Each row has a class, written after it.
[ 76 -28 -17 -18 -94 -34 -23 -60 -33  27 -48  13  19 -49 -11 -45 -34  16
  11  25 -15 -78 -21  -2   4  -5  35 -57  61  16   8 -34 -15 -21  -9]	nid
[ 66  -5  25 -24 -12 -15 -43 -29  12  41 -34   4   1   7  -3  33  16  67
 -18 -17 -20 -33 -14 -14 -12 -20  -8  30  44   4  30 -25  72   9  14]	resim
[-17   5  40   1  28  42  10   5 -16  33 -11 -43  19  65 -47  23   5  -5
   4  30  35   2  25  16  11  18 -34   8 -19  20 -10 -16  36 -26  59]	resim
[ 41  -6 -18  22 -33  37 -51 -54 -41 -13 -39 -32 -15  11 -76 -28 -23 -22
   7  14  -2 -95  -1  -1  19  22   3 -10  38 -24  -8 -36  41 -44  16]	nid
[ 61   3  -9  -5  12  13  -8  23  28  11 -53 -30 -23 -56  22  43  33   1
   6  -7   2 -33  -4  15 -28 -18  21  30  11 -26  19  -6  45   3 -25]	zurad
[-57  40   1   6 -17  12  38  16 -65  28  28 -12  21  43 -21   8   7  22
 -29 -14 -17  -7  -3  -8  -9  18  13  22 -24 -17 -19  48 -10 -12  29]	Rapug
[ 50 -19  16 -36 -23  17 -31 -13 -50  17  10  44 -12 -23 -32  38  -3 -12
 -18  12  -1 -43 -18   6  54  39  48  20  43  29  41  17  39  14  37]	Vizez
[ -7  31   6 -16 -12  -4  42 -14  11  -7  42 -71  27  55  11 -21 -18  39
  44  65  25 -28 -37  16   6  15 -10  27 -32   9 -41 -22  12  13  30]	resim
[ 14  18  10  -2 -19 -23   7 -29   0   6 -14 -36 -10  35  -7   6  15  -9
  17  30  40  -1  22  -6 -49  -1  16   6  16 -35  10 -13  17 -51  12]	zegeg
[-18   1   0 -25  43 -36 -10 -16  39  31 -17 -57  -6 -10  19  64  15  33
   1 -26  -2   5 -24  43 -31  -1 -27  21   7 -18  28 -39  52 -10 -32]	Bunus
[-55  38 -31  -3  71 -26   5  16  53  66   9 -64  49   7  27  22 -11  24
 -24  50   8  23 -27  35 -12   4  -1  15 -32 -12  28 -41  20 -39  23]	Bunus
[ 13   9  29 -61  -9 -96 -54  -5  -9  17  70 -44  54   9  38  20  16  81
 -13  78  12 -36 -13  14  19   8   5   9 -15  28  29 -17   8   8   5]	Bunus
[-43   0 -14  18   7   3 -52  17 -71   8  37 -55  36  15 -51 -47 -10  24
  26   6 -40 -51   5  21 -17  -4   7  42 -32   2 -66  10  10   3  -7]	nid
[ 69   2 -47  -1  30  59  -5  27  46 -12 -44 -60 -14 -76 -10  10  15  15
 -27 -21 -38 -33  -4 -21   1 -30  27 -21   4 -61  30  39  44   9 -27]	nid
[-87  26   8 -62  49 -17  32 -16   2  60  60 -52  41 -14  52   2 -10  -1
  41  32  24 -11 -37  41  -4  35 -25 -27  10  24 -11   7 -27  -7  85]	zegeg
[ 55 -10  10 -20 -77 -18  39  -6  11 -33   2   5 -20 -59 -50 -17  -5  -3
  13  14 -24 -15 -25 -20 -34   0  38  12  -1 -61  -3  -5 -13  13 -32]	terim
[ 31  18  12  40 -12   4  -7 -46 -69  13 -15 -13  -5  20 -35 -21 -34  -9
 -27  17 -29 -47 -34  -8   9  19  29  21  14 -12 -41  -3  27 -39  29]	nid
[ 38  21  73 -38 -29  -9  51 -22 -23  -1  56 -14  21  21  52  14  -1  44
  23  55  17 -45 -35   1  -1  11  36  12  25  16 -19  -5  18   9  72]	resim
[ 22  -4   7 -21 -19 -40   7   0  15 -34  24  -3   5 -54 -43  13  19 -14
   7  70  -4  -7 -57  61  35   6   8  50   8  21 -16 -35  30  -7  44]	terim
[ 86  33   0   8  37 -10  -7 -32  23  35 -39 -25 -21  11  23  45  -5  26
 -29 -41 -25  -1  12 -34 -34 -22   5  10  37 -29  52   2  70  -2 -26]	nid
[ 45 -10  -4  48 -22  34  23  -7 -27  62 -67  -5   1  -9 -67 -16 -34 -33
 -20  10 -49  24 -26   6  11  -9  47  -6   0  23 -33   6  15 -38  -2]	nid
[ 36 -16  -7  46 -49   6  39 -60 -79   0  -4 -17  -8  40 -56 -28 -40 -31
  40 -11 -26 -11  11 -22 -17 -20   9 -36  40  11 -49  11 -43 -27 -23]	nid
[ 47 -44  14 -13 -60 -20  -7  -9 -21   2  10  55  -2 -15 -65   3 -13  -2
 -47 -27 -38 -21  12 -51  -5  16  65 -29  13 -23  50  38   6  19 -20]	Vizez
[ 37   7  62 -29 -57 -30   6 -16 -13  39  25  29  27  15  26 -24 -20  62
  11  13  -9 -32 -16 -20  -3  -6  55  10  10   9 -10   1  -4  11  14]	resim
[ 13 -10  -4 -61 -11  14 -38 -20  23   8  10  42   4 -39 -28  19  24  11
  41   6   3 -41 -15  29  73  -7 -35 -12  56  31  56 -10 -26  -7  47]	Rapug
[-47  -2 -44  -1  30 -40 -19  -7  -4   4  31 -10  52 -19  16 -27  -7   2
   5  32  33 -58  34  29 -29  -3  -7 -10  11  -3  23 -40 -26 -33  37]	resim
[ 49 -13  18  13 -16 -10  20 -12 -28 -34 -30  -4 -31 -45 -44   1 -34  -2
 -12   0 -41 -59 -12 -24   2   4  32   1  31 -50 -22  -9  15 -19  36]	terim
[ 13  66  13  -3  -3 -55  31 -42 -31  41   7 -47  41  60 -20  16 -18  30
 -10  15 -15 -18 -17   4 -41  13 -10 -41  -3  19  -9  -1  13 -68  32]	nid
[-19  16  84 -10   7 -56 -34 -30 -69  21  71  10  -6  45  34  -3  -8  26
  13  37  -2 -46 -11   6  39  18  10  35   0  38 -36  17 -10  10  35]	Rapug
[  1   2  16 -21  -8 -27  -8 -18  -3   7 -16 -35  49 -29  10 -25 -17  22
  -6  12 -11  -2 -16  17  22   1  -5 -12 -20 -24 -11  -4  -9 -24  10]	nid
[ -44   16  -13   39   23   15   13   20  -27   15    1  -11   12    9
  -20    6  -22  -25  -20  -24  -48   -4   -3   -5 -101   22   34   -8
  -33  -27  -20   11   13  -37  -18]	Vizez
[ -7  39  -8 -20 -11 -92  -4 -17  -7  29  19   7  42 -10  13  14   7  31
  -6  24   1   2 -13  25 -23 -21 -20 -11  31  28   4 -20 -15 -42  28]	terim
[  1 -63  30 -23  -7 -70 -22   3  22  -7  -5 -50  26 -63  20   4   9   8
  19  -9 -19 -17   5  33  31 -18  12  -3 -19   2 -22  -2  -3  38 -37]	zurad
[-65  50   7   3  55 -14   6  19  19  17  66 -25   5  37  43 -18  10  11
   4  54  18   7 -39  22 -21  -2  12   2 -32  19 -41  -7  -2 -23  49]	Dese
[-11 -16 -26   1 -16   2  52   9  24 -94 -20 -25   1 -60 -31 -26 -32  -6
  69  -8 -25   8 -33  39  31 -18 -14  43  -9 -51 -56 -27 -40  -9  -1]	terim
[ 25   6  74  -1 -47 -33   6 -22 -16 -13  49   9  14  99   9  20  36  -3
   9  28  45   3  18  -2 -19  11 -18   3   5  51  -5 -20  29  22  12]	zurad
[-42  24   9 -13  55 -58  40 -15 -14  50  22 -42  18  21   3  -8  -9  22
   2  21  28  -7 -18  27  -1  -3 -36 -34 -17  14 -13  25   1  -5  37]	nid
[-12   8  -4 -32  -9  51  -7   1 -22   3  14 -24 -12   4 -10  -7  16 -10
   5  56  34  -6 -33  10  31  23   1  33  -3 -11 -14 -18   5  -4  55]	Dese
[ 37  -8  43  -8 -12  12  55  -1 -45   0  13   0  23  10 -39   5 -11 -31
  -8  16  -5  23  34 -19 -30  19  10 -14 -18  -9  20  13 -18  -5  16]	nid
[-14 -20 -17  -4  20 -56   0 -25  32  74 -42 -21 -13 -22   7   7   3 -19
 -10  10  29   1  12  21 -32  -8  11 -47  33  13  30 -11  23 -26   6]	zegeg
[  0  25  43  24  25 -25 -19 -22  19  16  27 -30  -9  58  20  27  13  11
  -8  37 -25  -4 -23   5 -18   0 -12  20  -4  35 -16 -20  52  -2  15]	Rapug
[ 21  33 -23  -6  18   3   6  -5  31  27 -33 -39 -16  18 -36  67  13  13
  -7  -3 -15  20 -57  35  -6  10  10  54  -3   0  15  -4  95 -17  -1]	Vizez
[ 71  15  -1  46  20 -51 -18 -51   8  16 -44  -8 -44  41  -6  44 -12 -22
 -41 -14 -14   4  22 -25 -31  -3  40  24  45  -6  32 -14  65 -55  -8]	zegeg
[  7 -15  -8 -35 -37 -72   1 -34  -1 -19  26  14  41 -22  21  11  -7  18
  -2  37   4 -20 -38  31  17  10  17 -16  32  31  22 -19   4  -7  32]	Vizez
[-12  35  59 -81 -17 -86   7 -36  13  41  69 -27  28 -16  38  28  10  14
  30  54  35   4 -45  57  45  27 -23 -19  11  57  -5 -11  -7   6  29]	terim
[ 16  39  -6  55  15  10 -23 -12   5   3  30   6 -55  67 -65  10  10  -2
 -20 -13 -12 -55   1 -32 -49  -9  13  21  43 -18  -6 -11  87  -2  14]	terim
[ 35  40  -7 -10  -4  36  -7   0  41  38  66  39   9  25 -30   5  23  -8
  -1  35   6 -47 -35 -18  15   6  26  -7  31  30  38   5  16  11  56]	zurad
[  13    8  -34   -2   -4   11  -29   -6    6  -18   20  -11    8  -12
    6   15   21   10    0   27  -20  -46  -29   -7 -105    2    2   15
   23  -28   24  -33   49   -1    6]	Vizez
[-67  14  16 -61 -12  -1  35  -7  28  45  36 -30  13  31  53 -16  -9  18
  28 -16  40   6  13 -15 -59  23 -14 -55  -9 -30  20 -24 -21  27   1]	Dese
[-23  16 -10   8  -8 -51  34 -45 -40  59 -11 -15  32  -5  34  -7 -60  -9
   8  -9 -41  20 -22   4 -24  15  49  26  27  -2 -27 -11 -31 -48  28]	zegeg
[ 21   7 114 -30 -54 -46  17 -14 -60  46  40  77  52  31  -2   2 -19  47
 -21  -7 -27  15  -4 -18   1  14  64  54  -3   6  -5   7 -15 -16  49]	resim
[ 30  42   6  19  12  -6  -7 -34 -31  38   3  18  21   8  28 -23  -8 -21
  13  38  22  44  -3   3   4 -30  -6  -1  11  13  -6  12 -62 -60  -5]	nid
[-17  22  19   9 -24  64  12 -33 -23  57  27  10 -53  51 -47 -24 -23 -37
  18  33  22 -79 -33  -9  44  51  26 -24  19  22 -11  10  14  11  38]	Rapug
[ 83 -16 100 -27 -55  27  21  18 -25 -42 -14  34 -26  15 -19  23  -5  13
  10   9 -33   9   1 -29  -6  15  76  40  -3 -17 -11 -21  22 -11  29]	Dese
[-61   3  -6   1 -44  26  36   4 -63 -44  32  13  -7  39  -2 -43   2   5
  33  11  44 -38   5  11   7  20 -13  45 -13 -28 -27   7 -31  27  17]	Rapug
[ 26  -6  36 -67  -2 -44 -36  -7 -19  13  13  17  -1 -35  33  41  48  -3
  -2  36  44   5  16  30 -10   3 -11 -25  22  35  43 -18 -22 -32  21]	Dese
[-33 -37  77 -83  -8 -77  23 -10   8  12  18  -6  33 -25  17  20  -4  -1
  28  27  21  12   3  53  13  31  -9 -60 -10  47   8 -45 -31 -20  53]	Dese
[  2 -12 -31 -41 -12  28  29   5  49 -12  -9 -74  11 -60 -35 -21 -30   0
  43   4 -13 -27 -26  24  21  29  10  29 -56 -53  -3 -12 -12  24 -38]	resim
[-33   4  37 -35   6 -37  13  -2 -33  16  43 -15  42 -10  68 -10 -17  10
  34  39  -8   8 -26  32 -10  23   8  10  -3  46 -41   2 -32  -4  47]	zegeg
[  8  -1  75 -11 -33 -41 -21  -5  53   7  24  32  14  30  30 -13  18  39
  10   1  15 -27 -28   8  27 -13  38  13   7   8 -10 -19  46  27  18]	zurad
[-22   0   7 -49 -30  19  57   3 -12   6  -3  -8  46 -48  23 -18  -6   0
  20  35  54  -2 -13  40  46  18   4 -11 -16 -14  -2   7 -59 -23  42]	resim
[ -4  12 -27  23  -4  23  20 -17 -19  18  12 -16   7   3 -19 -27 -14 -82
  50  47  13  56  25  -4 -59   0   4  -8 -13  -2 -12   1 -93 -66 -24]	zegeg
[-19 -21 -21 -30   2  -5  14  -6 -14  44 -14 -12  -2 -44   9 -34 -20   7
  37  24  44 -95 -16   4  -6  11  -2   6  24 -40   8 -28  -9  39  45]	zurad
[-11 -18  24 -21 -21  12 -28  -2  40   3   2  -7 -31  18 -83   6  29 -11
  34   8  13 -55   8  30  16  16  -9 -23  -6  14  23 -15  37   2  -6]	Rapug
[ 24 -17 -29  18  44  13  15 -27   1  17 -62 -91   5 -39  56   0 -61  -8
  32   5  -9 -28  21   1  -2 -12  -6 -13  12 -20 -19 -31 -16 -16 -16]	resim
[-36   7  32  -3 -12  -7 -23  13 -40  18  24 -20  12  42  18 -30  16  10
   0  34  37 -18  25  -7 -30  11  16  -6 -15  -2 -29  24   2 -12  22]	zegeg
